Each row has a name. Each question is about the rows just above it.

[120  95 107  78  97 141  89 122 133] = J
[153  77 160 111 116 112 117 104 116] = N
[129 148 122 114 161 106 179 151  87] = F
[142  94 119 120 151 108 138 154 206] = H
[136 195 154  80 154 148 114 154 148] = V
[ 85 138 161 140 159 169 100 160 149] = U
What comes right after [179] in the named rows? : [151]
How many times does V hold [149]? : 0
Count of [77] in N: : 1
What comes right after [95] in the named rows? : [107]

[ 94 177 115  97 186  77] = T
[ 66 126  84 130 137 103] = C
[168 127 157 101 137 123] = X
[113 114 144 115 144 113] = D
[181 181 137 116 181 216] = B
[118 121  88  88 103 176] = W
[173 128 138 106 119 126] = A
[150 184 184 124 124 184] = Q
[135 180 137 116 181 216] = Z
[168 127 157 102 183 128] = Y
[137 150 106  81 183 148] = G
Right after [135] comes : [180]
What comes right after [102] in the named rows? : [183]
Count of [181] in B: : 3
Count of [177] in W: : 0
How many times does Q hold [184]? : 3
[168 127 157 102 183 128] is in which row? : Y
How many times does D hold [112]? : 0

[118 118 129 129 129] = L
[114 133 117 144  36] = R
[123 123 100 123  87] = M
[115 128 129 114 145] = K
Whose row is [118 118 129 129 129]? : L
Count of [123] in M: : 3
How many times does L hold [129]? : 3
The entry that follows [144]: : [36]
Right after [100] comes : [123]
Count of [115] in K: : 1

[ 78 116 121 227 171 158  83 159  89  78 147 168  94 100 126  94  91 118
 130 147 188  49 137 129 152  95 137 103 157 162 115 129 127 181 149 157
 168 120 108 102 194 183 137  33  73 114 150 117 133  85  92 114 180 200] : rega
[104 110 105 197 162 149  66 127 102  85 151 178 132 100 119  71  47 126
 135 151 154  43 130 131 152  64 140 119 144 164 143 133 128 174 136 162
 168 121 127 122 201 157 143  69  74 128 133 127 147 113  84 118 163 161] : pupid
[ 98 107 114 195 167 179  70 155  88  83 140 193 110  88 126  81  50 116
 131 156 168  56 135 129  74  87 138 110 143 164 127 129 127 180 145 157
 170 121  94 108 179 175 138  61  77 122 142 124 133  97  62 114 161 175] : lago
[ 95 105 107 202 156 163  63 137  94  75 138 201 117  98 121  91  66  75
 136 156 159  63 133 130 147  79 136 114 146 163 138 131 125 181 137 163
 188 122 110 114 182 161 143  57  86 137 137 125 137  96  93 114 166 179] : bivug
[104 110 105 197 162 149  66 127 102  85 151 178 132 100 119  71  47 126
 135 151 154  43 130 131 152  64 140 119 144 164 143 133 128 174 136 162
 168 121 127 122 201 157 143  69  66 122 139 122 139 102  64 115 171 157] : bam
[108 111 103 189 159 145  87 133  89  83 140 191 125 103 123  76  54 123
 134 165 156  77 131 129 141  97 134 117 148 162 144 132 127 160 137 176
 166 121 116 116 176 179 144  45  81 127 136 127 136 104  85 117 175 181] : fopa
Whose row is [104 110 105 197 162 149  66 127 102  85 151 178 132 100 119  71  47 126
 135 151 154  43 130 131 152  64 140 119 144 164 143 133 128 174 136 162
 168 121 127 122 201 157 143  69  74 128 133 127 147 113  84 118 163 161]? : pupid
Count of [75] in bivug: : 2

[149  82 121 202 147 164] = kidug
[107 180 122  99 136  97] = botu
[158 123  97 173 134 145] = lisi
[137 106 125 107 139 123] = bek
[166 201 124 151 148 109] = nudu
[187  40 100 163 162 150] = Zokur
[ 99 188 117  69 111  79] = kugez
[ 90 188 106 138 125  80] = kase
[115  65 130 115 125  98] = poz
[172 108 108 108 158 172] = lilu
[107 107 103 107 103  89] = Pav
How many times does Pav hold [107]? : 3
Right after [173] comes : [134]
Times [108] occurs in lilu: : 3
What comes right after [201] in the named rows? : [124]

[ 98 151 141 109  81 164 105 151 136 172 169 129 110 139  84 146] : kon
[166 106 139 143 151 112 132 146  97  87 118 146 156 191 126 166] : zeg
[127 137 127 131 120 131 115 148 129 147 158 126  72 166 104  97] : bokat
[103 148 132 127  94 136 121  98 144 151 152 115  80 145 114 101] : sogiv
[103 148 132 127  94 136 121 137 144 151 152 115  80 145 114 101] : gifen
[119 113 148 137  91 114 128 128 104 137 168 115 172 140  74 181] : mudi
[ 91 131 128 100 101 160 128 134 132 165 144 118  98 133 129  87] : Tes
[107 144 142 126  89 130 117 147 135 153 164 123  99 157  97 124] : ziseb
[107 144 142 107  89 130 127 140 135 153 164 123  99 157  97 124] : ruk
[127 137 127 131 120 131 115 148 129 147 139 126  72 166 104  97] : Tus
[122 149 113 137 131 119 119 107 161 142 137 109 117  67 113 109] : naza
[ 96 127 145  95  91 161 135 151 118 144 151 143 126 184 155 134] : Zinos
Times [107] occurs in ruk: : 2
The entry that follows [165]: : [144]
Whose row is [ 98 151 141 109  81 164 105 151 136 172 169 129 110 139  84 146]? : kon

[ 46 196  66 192  62] -> fuzu
[141 157  89 120  87] -> lapak
[200 110 113  51 116] -> vero
[144  49 144 118 144] -> mego
[140 109 129 126 127] -> bav
[149 150  93 101  89] -> Botep
[ 32 179  76 201  72] -> buto
How many times does lapak hold [120]? : 1
Times [144] occurs in mego: : 3

[149 116 103  77  48  67 127]  nuzur
[199 168  47 119  76  73 115]  luruk
[ 54  78 104 149 195 192 152]  Muno
[145 104 102  85  94 116 140]  beni
[149  48  48  77  48  48 149]  nakar
[184 151  85  55  77 103 112]  zevi
Right after [168] comes : [47]
What comes right after [94] in the named rows? : [116]
The entry that follows [195]: : [192]
The entry that follows [184]: : [151]
How many times does Muno hold [104]? : 1
How many times does nakar hold [48]? : 4
Whose row is [ 54  78 104 149 195 192 152]? : Muno

[125 118 147 116 133 130 147 131 140 118 120 131 130 120 132 126 147 131
 110 109 151 129 135 154 115 143 120 138 123 126 121 121] : dege
[124 122 125 132 116 122 143 113 125 124 123 136 141 111 129 123 121 117
 125 122 114 140 122 121 121 130 118 140 120 121 121 122] : lupa
[135 108 128 116 135 107 114 168 172 163 108 123 123 183 119 140 126 139
 135 143 155 108 157 138 149  90 145 119 153  96 179 125] : Linar
[132 169 146 141 137 140 117  94 106 114 149 138 158  83 131 142 117 117
 125 127 141 118 139 132 127 113 126 143 139 135 112 127] : kek
[115 133 136 135 105 138 140 138 122 125 120 137 119 120 122 120 129 115
 130 128 118 154 140 137 124 123 111 141 135 128 107 106] : tamob
[123 122 140 127 134 125 143 138 138 117 124 125 125 115 124 121 149 128
 121 115 153 124 128 152 121 115 127 140 122 132 131 126] : dasu
[112 144 150 132 117 111 119 153 102 116 133 105 135 132 146 118 113 158
 121 112 120 146 122 114 133 117 126 129 107 134 127 119] : pez
[129 126 114 121 120 131 136 126 134 133 129 135 133 120 124 135 130 127
 120 102 130 126 121 138 150 123 110 111 136 123 142 122] : bomep
[123 122 140 127 134 125 143 138 138 117 124 125 125 115 124 121 149 128
 121 115 153 124 128 152 121 138 127 140 122 125 131 126] : fodu
[132 169 146 141 137 140 117  94 106 114 149 138 158  83 131 142 147 111
 150  74 108 143 117 117  98 135 114 141 110 144 112 123] : Nitap
[139 150 125 131 122 145 117 140 124 131 119 118 132 127 128 127 146 120
 123 143 115 150 129 130 123 121 124 137 128 131 131 111] : muker
[135 101 126 113 136 104 114 177 179 169 102 120 116 136 116 139 123 141
 135 155 163 104 161 141 158  79 148 113 156  90 183 125] : gafu
Where do [115 133 136 135 105 138 140 138 122 125 120 137 119 120 122 120 129 115
 130 128 118 154 140 137 124 123 111 141 135 128 107 106] appear? : tamob
Where do [132 169 146 141 137 140 117  94 106 114 149 138 158  83 131 142 147 111
 150  74 108 143 117 117  98 135 114 141 110 144 112 123] appear? : Nitap
How many times does lupa hold [121]? : 5
How many times does fodu hold [125]? : 4
Times [125] occurs in kek: : 1

[113 150  91 124  98 133 177] -> lus
[124 145 129 161  92 187  90] -> fav
[122 159 144 183 147 149 122] -> koli
[112 112 112 112 208 208 183] -> ren
[111 156 154 157 111 111 121] -> dozur
[135 167 140 194  86 202 111] -> nis
[127 130 142 134 165 108 137] -> Madi
[131 161 133 131 113 149 131] -> fili
Count of [113] in fili: : 1
How many times does ren hold [111]? : 0
Right after [92] comes : [187]
The entry that follows [156]: : [154]
Times [111] occurs in dozur: : 3
Times [131] occurs in fili: : 3

[136 110  52 109] -> kuz
[133 129  59 138] -> Zep
[133 133  59 141] -> zuva
[134  92  92  84] -> Zezo
[134  97  96  87] -> gopot
[136 110  42 139] -> dudo
[130 109 135 100] -> tanug
[133 127  62 135] -> Vimob
[ 60 110  46 109] -> guz
[134  93  96  84] -> zuna
Count of [133] in zuva: : 2
What comes right after [130] in the named rows? : [109]
Right after [93] comes : [96]
The entry that follows [62]: : [135]

[ 59 132 108 117  60  60 179]  rodef
[102 123 144 139  95 104  61]  vomi
[196 129  46 154  74 119 130]  mir
[178 112 131 131 163 178 178]  Tino
Count of [60] in rodef: : 2
Count of [178] in Tino: : 3

[217 102 143 188 105 135  72 167  50 170 130  82 103 126 190 171 101] = S
[187  90 116 125 100 126  34 149  65 179 167 177 103 122 122 127 126] = E
[202 149 160 160 139 139 185 165  98 120  78  27 127 137  98 184  58] = P
The entry that follows [102]: : [143]
Times [126] occurs in E: : 2

[ 96 126 118 131 124 143 132 181 165] -> tivu
[103 142 138 126 116 113 148 154  85] -> mebos
[155 102 140 106 135 129 165 166 137] -> zomu
[155 102 140 123 135 129 179 203 112] -> vemir
[155 102 140 106 139 133 133 166 137] -> dut
Right after [124] comes : [143]
What comes right after [148] in the named rows? : [154]
What comes right after [143] in the named rows? : [132]
Count of [166] in dut: : 1

[129 213 131 139 132 157 129 161 139 146 139 131 137 136 133 141 149 207
 128 136 146 132 143 141 130 203 155 142 175 143 135 131 136 156 145]  naniz
[129 213 131 139 132 157 129 161 139 146 139 131 137 136 133 141 138 207
 128 136 146 138 139 141 130 203 155 142 175 143 135 131 136 156 142]  zafus
[129 213 131 139 132 157 129 161 139 146 139 131 136 136 133 141 149 207
 128 136 146 138 139 141 130 203 155 142 175 143 135 131 136 156 146]  kepi
[130 195 131 141 132 149 130 160 140 143 137 130 139 136 134 140 149 196
 129 136 145 139 141 143 131 179 155 143 164 140 135 131 136 149 141]  fosep
[171 131 142 140 141 133 155 141 144 139 139 146 135 139 142 142 135 134
 177 143 135 144 139 142 144 136 134 135 134 141 139 145 138 135 143]  let
Which row holds [130 195 131 141 132 149 130 160 140 143 137 130 139 136 134 140 149 196
 129 136 145 139 141 143 131 179 155 143 164 140 135 131 136 149 141]? : fosep
Whose row is [171 131 142 140 141 133 155 141 144 139 139 146 135 139 142 142 135 134
 177 143 135 144 139 142 144 136 134 135 134 141 139 145 138 135 143]? : let
Right after [195] comes : [131]
Right after [160] comes : [140]

[131 131 127  98 129 152  98 174 148 168 120 121 150 149 131 119  98 131
 131 139  80 164] : zin
[130 115 119  65 175 107 208 119 104 110 119 106 176 138 110 152 127 119
  53 110 137 168] : bufod
[128 102 126 119  89 165 171 196 145 189  85 150 186 130 120  52  76 145
 130 146  65  95] : lada
The entry that follows [52]: : [76]
Count of [131] in zin: : 5
How many times does bufod hold [119]? : 4

[162 174 130  91]  vavif
[ 91 173 106 144]  Loze
[105 105 105  41]  piz
[178 156 109  78]  Keta
[ 79 127 114 110]  zaf
[163 199 159 106]  Gomep
[126 118  84 125]  nupim
[143 166  96 168]  nav
[138 142 138 168]  saru
Count of [130] in vavif: : 1
Right after [142] comes : [138]
The entry that follows [126]: : [118]
The entry that follows [84]: : [125]
Count of [142] in saru: : 1
The entry that follows [143]: : [166]
Count of [105] in piz: : 3

[ 89  92  89 181 123  72  71  73  73 123 164] : dutu
[146  69 140 121 118 117 115 162 171 104 168] : bok
[139 109 114  80 120 140  95 151 119 132 134] : gare
[163  67 149  89 114 124 148 166 186  84 184] : Mumum
[139 109 114  80 120 140 218 161 199 115 103] : bepi
[ 93  90  90 182 122  69  70 121  67 119 171] : zona
[103 100 110 166 131 138  90 153 178 174  65] : sil
[128  74 120 143 117  90  95 142 118 100  93] : nek
Count of [90] in nek: : 1
What comes right after [122] in the named rows? : [69]
What comes right after [104] in the named rows? : [168]
The entry that follows [186]: : [84]
What comes right after [153] in the named rows? : [178]
How many times does dutu hold [91]? : 0
Count of [184] in Mumum: : 1

[ 56  95 176 123] = Kesaz
[56 55 86 56] = Zok
[133 138 101 133] = sabi
[130 138 148 117] = zadib
[ 98 102 132 148] = nas
[110  50 189  51] = detu
[ 65  85 121 120] = vot
Times [55] occurs in Zok: : 1
How many times does detu hold [51]? : 1
Times [86] occurs in Zok: : 1
The entry that follows [85]: : [121]

[ 74  51  31 132 153  86  46  67] -> vaduz
[110  29  32  86 148 112 138 109] -> Ladut
[133 219 219 136 153 116 154 116] -> rigon
[104 148 141 131 110 141 101 183] -> Molob
What comes right after [154] in the named rows? : [116]
The entry that follows [51]: : [31]
How many times does vaduz hold [31]? : 1
What comes right after [46] in the named rows? : [67]
Times [130] occurs in Molob: : 0
The entry that follows [131]: : [110]
Count of [219] in rigon: : 2

[ 40  40  86  86 178  40] = nug
[ 61  68  87  86 152  40] = beka
[168  47  93 139 165  40] = Voruf
[ 47  47 166 139  48  47] = giv
[50 86 79 59 46 67] = mobu
How many times does nug hold [86]? : 2
What comes right after [48] in the named rows? : [47]
The entry that follows [166]: : [139]
The entry that follows [87]: : [86]
Count of [47] in giv: : 3
The entry that follows [61]: : [68]
Whose row is [50 86 79 59 46 67]? : mobu

[136 131 128 138 128 136 128 121 143 134 136 120 136 141 112 124 136 154
 136 118 126]  Dol
[131 183 153 120 127 144 120 174 110 179 128 144 157  94 137 118 139  74
 103  87  93]  Nivun
[136 118 117 135 124 140 124 126 134 136 101 121 103 108 125 123 128 148
 145 124 100]  levug
[126 142 132 128 123 136 135 133 123 131 126 127 138 113 133 140 139 125
 126 117 121]  salip
[133 149 125 105 138 117 123 121  66 120 136 163 135 100 137 124 147  84
 125 119 147]  rigo
[110 116 112 117 154 114 132 143 139 104 117 101 128 159 126 116 133 114
 138 206 125]  fev
[117  75 115 126 110 173 108 115 134 135 120 120 124  94 129 113 125 143
 147 145 128]  far
[138 133 109 134 130 135 137 120 133 119 147 112 137 143 134 123 137 120
 137 169 133]  kepeg
Count of [137] in Dol: : 0
The entry that follows [129]: : [113]
Right after [66] comes : [120]
Times [136] occurs in Dol: : 6
How many times does kepeg hold [138]? : 1
Whose row is [131 183 153 120 127 144 120 174 110 179 128 144 157  94 137 118 139  74
 103  87  93]? : Nivun
Right after [105] comes : [138]

[ 57 124 168 152 119 122 119 139 134 130 108 109  92 130 129  56 103  88
  87 121 195 128 115 117 145  97 115  70  78 157 128 179 109 132 128 193
 181 160 101 103  96 103 126 126 106 149  72  80]  div
[ 89 140 146 104 171 126 202 167 141 149  95 181 148  97 142 153 186 146
 156 128 113 135 124 133 155 182 169 181 131 125 139 141 137 150 100 126
 111 145  84 137 172  99 100 158 114 162 156 107]  Lozuv
[ 70  94 126 189 118 188 121 142 110 188 152  80 104 152  96 109 147 110
  81 111 189 156 116 154 159  90  72  93 146 128 101 155 102  82 106 126
 130 109 149  94 113 132 136 126  78 119  67 119]  dofe
[ 83 129 132 132  75 153  98 102 148 103 130 129 152 111 136 105 156 129
 170  75 121 175  98 147  84 125 145  78 137 137 161 159 145 175 158  88
 127 218 115 180  85 150 102 153 130 174  88  97]  Zuzok
[ 62 121 163 154 129 129 135 156 134 143 101 110  92 138 130  62 104  92
  76 126 184 126 116 121 155  95 115  78  88 154 117 184 100 124 108 196
 179 150 106  92 104 108 124 124  97 145  70  83]  zari
[ 78 128 137 136  75 154  96 103 144 104 135 122 150 108 134  99 160 125
 165  81 127 175  95 146  87 123 141  73 135 139 167 163 141 173 157  88
 129 220 117 172  85 144 102 154 127 173  87  96]  pon
The entry that follows [196]: : [179]
Right after [90] comes : [72]
Whose row is [ 83 129 132 132  75 153  98 102 148 103 130 129 152 111 136 105 156 129
 170  75 121 175  98 147  84 125 145  78 137 137 161 159 145 175 158  88
 127 218 115 180  85 150 102 153 130 174  88  97]? : Zuzok
The entry that follows [171]: : [126]

[229 129 143  98] : gibib
[222  63 165 147] : vado
[159 158 158 158] : tuzel
Times [98] occurs in gibib: : 1
Times [158] occurs in tuzel: : 3
What comes right after [222] in the named rows? : [63]

[ 89  49  96 106 106  81 163 107 197] = tig
[ 70  27  69  93 144  79 150  87 171] = Sikob
[ 73 135 135  81 135  72  90  90 180] = Vut
[112 106 123  35  81  82  89 106 198] = Suf
Count of [106] in tig: : 2
Times [106] occurs in Suf: : 2
Count of [90] in Vut: : 2
What comes right after [70] in the named rows? : [27]
What comes right after [73] in the named rows? : [135]
The entry that follows [107]: : [197]

